Below are the code and all the weights of a small trained network. Each question names an input and a class and asks about switching units off, where a switched-off unit gives its printed mean instead of its output.

import numpy as np


def w(rows, s, z=0):
    codes = np.array(rows[::2]) - 128.0
    scale = np.full(codes.shape[1], s)
    scale[-1] = z or s
    return codes * scale


def f(y):
    return np.maximum(y, 0)


def log_softmax(a):
    a = a - a.max(-1, keepdims=True)
    return a - np.log(np.exp(a).sum(-1, keepdims=True))


def net(x, mask):
    res = np.array(x, float).reshape(1, 7) / 4 @ E
    y = f(res @ A[0][:, :-1].T + A[0][:, -1])
    res = res + np.where(mask, y, B[0][:, -1]) @ B[0][:, :-1]
    return log_softmax(res[-1] @ U[:, :-1].T + U[:, -1])


A, B = {}, {}
E = w([
[103,142,99,102,134,128,175,121],'x0',
[164,160,126,134,79,86,189,103],'x1',
[200,129,112,50,114,102,119,127],'x2',
[129,187,142,130,230,98,103,138],'x3',
[127,153,230,104,151,154,180,174],'x4',
[116,250,118,132,125,205,150,136],'x5',
[54,192,85,141,189,80,162,143],'x6',
],0.013)
A[0] = w([
[135,78,170,149,123,110,83,139,140],'neuron 1',
[126,137,171,104,156,129,136,160,11],'neuron 2',
[182,90,115,79,128,88,127,118,248],'neuron 3',
[116,161,89,156,147,145,129,132,46],'neuron 4',
[109,98,116,115,116,250,88,137,254],'neuron 5',
[143,171,191,126,164,150,107,152,143],'neuron 6',
[105,122,163,131,115,137,161,139,86],'neuron 7',
],0.018,0.0037)
B[0] = w([
[195,130,161,129,123,151,60,115,214],'neuron 1',
[80,65,128,115,187,177,125,138,188],'neuron 2',
[127,37,102,83,70,170,86,53,252],'neuron 3',
[177,123,99,172,124,107,55,117,184],'neuron 4',
[205,162,199,147,157,251,110,108,252],'neuron 5',
[115,83,134,73,159,173,213,122,243],'neuron 6',
[154,151,176,222,106,123,87,89,171],'neuron 7',
],0.011,0.016)
U = w([
[2,137,155,235,144,93,166,149,154],'0',
[138,98,175,72,16,114,246,100,144],'1',
[225,121,159,172,88,173,55,76,184],'2',
[95,239,93,169,95,83,173,159,40],'3',
[108,194,177,145,200,223,205,133,146],'4',
[104,132,165,123,125,83,120,224,1],'5',
[5,149,86,198,190,44,48,109,129],'6',
[50,13,119,93,172,109,146,104,109],'7',
],0.0082,0.0071)

Each question gives the input, the list of numbers given to net, and the class t.
The units are the neurons (one row each of A and B). Each row of codes is followed by its name. A weight is (code - 128) times the scale printed after its matrix; where a second scale follows, it is the last column's (A, B and U).
mask holds one flag per neuron, in row order. A switched-off neuron (its flag False) gives its mean, the last column of its row in B, instead of its output. The means were averaged over made-up inputs and are rounded, as every weight is.
A unit's drop is (log p(t) with every unit on - log p(t) with that unit switched off) / (log p(t) with every unit on - log p(t) with every unit switched off).
The circuit of an input: a set's keep is (log p(t) with only the set's units on - log p(t) with every unit switched off) / (log p(t) with every unit on - log p(t) with every unit switched off). Starting from all 7 units, units are removed one at a time, each time the one whose removal leaves the highest keep (on an exact tie, the one counted first), for as long as the keep stays at least 0.8.
units of the circuit, in order: the units of the circuit, biggest drop first
most important unit: the unit with the biggest drop
k most important neurons: the k neurons with the biggest drops, biggest first
drop when u is switched off: that unit's drop, to one decimal
input [7,7,-5,-2,-6,8,7], class 3: most important unit => neuron 3
input [8,-6,-1,-5,-6,-6,7], class 6: units of the circuit, in order => neuron 6; neuron 5
input [-5,5,-4,-8,-6,-1,6], class 6: units of the circuit, in order => neuron 5; neuron 3
input [-1,6,-5,-6,-1,-4,8], class 0: units of the circuit, in order => neuron 3; neuron 5
input [4,8,-3,-1,-6,-1,4], class 6: units of the circuit, in order => neuron 5; neuron 6
input [7,4,3,-1,-3,-4,-1], class 7: 3 most important neurons => neuron 5; neuron 1; neuron 3
input [8,-1,-2,-3,-2,8,5], class 2: 2 most important neurons => neuron 4; neuron 6
input [2,-7,3,1,-3,-2,6], class 6: units of the circuit, in order => neuron 5; neuron 6
input [4,-1,5,-5,2,-3,5], class 1: 3 most important neurons => neuron 2; neuron 5; neuron 4
input [4,3,2,3,-8,-6,4], class 7: 2 most important neurons => neuron 5; neuron 3
input [0,-2,-5,-3,0,7,4], class 2: 3 most important neurons => neuron 4; neuron 2; neuron 7
input [5,6,-5,2,2,-6,2], class 0: 2 most important neurons => neuron 5; neuron 3
input [2,1,-5,2,-8,-8,5], class 6: units of the circuit, in order => neuron 5; neuron 6
input [5,5,2,3,5,-2,0], class 7: 2 most important neurons => neuron 5; neuron 2
input [-6,-3,-4,2,-3,6,-3], class 4: 4 most important neurons => neuron 3; neuron 6; neuron 1; neuron 7
input [-4,6,6,0,7,-3,3], class 7: units of the circuit, in order => neuron 2; neuron 5
input [2,1,5,-7,4,3,5], class 1: 4 most important neurons => neuron 5; neuron 1; neuron 4; neuron 2
input [-7,6,-1,-5,6,3,0], class 1: units of the circuit, in order => neuron 5
input [-5,7,-4,-7,-4,-2,5], class 0: 4 most important neurons => neuron 3; neuron 5; neuron 6; neuron 1
input [8,5,-7,-4,-2,-5,7], class 0: most important unit => neuron 3
input [2,2,-5,-4,0,3,7], class 6: 3 most important neurons => neuron 5; neuron 4; neuron 6
input [-4,6,8,6,-6,8,8], class 6: 2 most important neurons => neuron 5; neuron 4
input [-7,7,5,-3,-3,4,0], class 1: 3 most important neurons => neuron 5; neuron 1; neuron 4
input [-1,4,-7,0,-4,-5,7], class 6: drop when neuron 1 is switched off => 0.0
input [-8,5,4,1,5,5,-1], class 4: drop when neuron 3 is switched off => 0.3
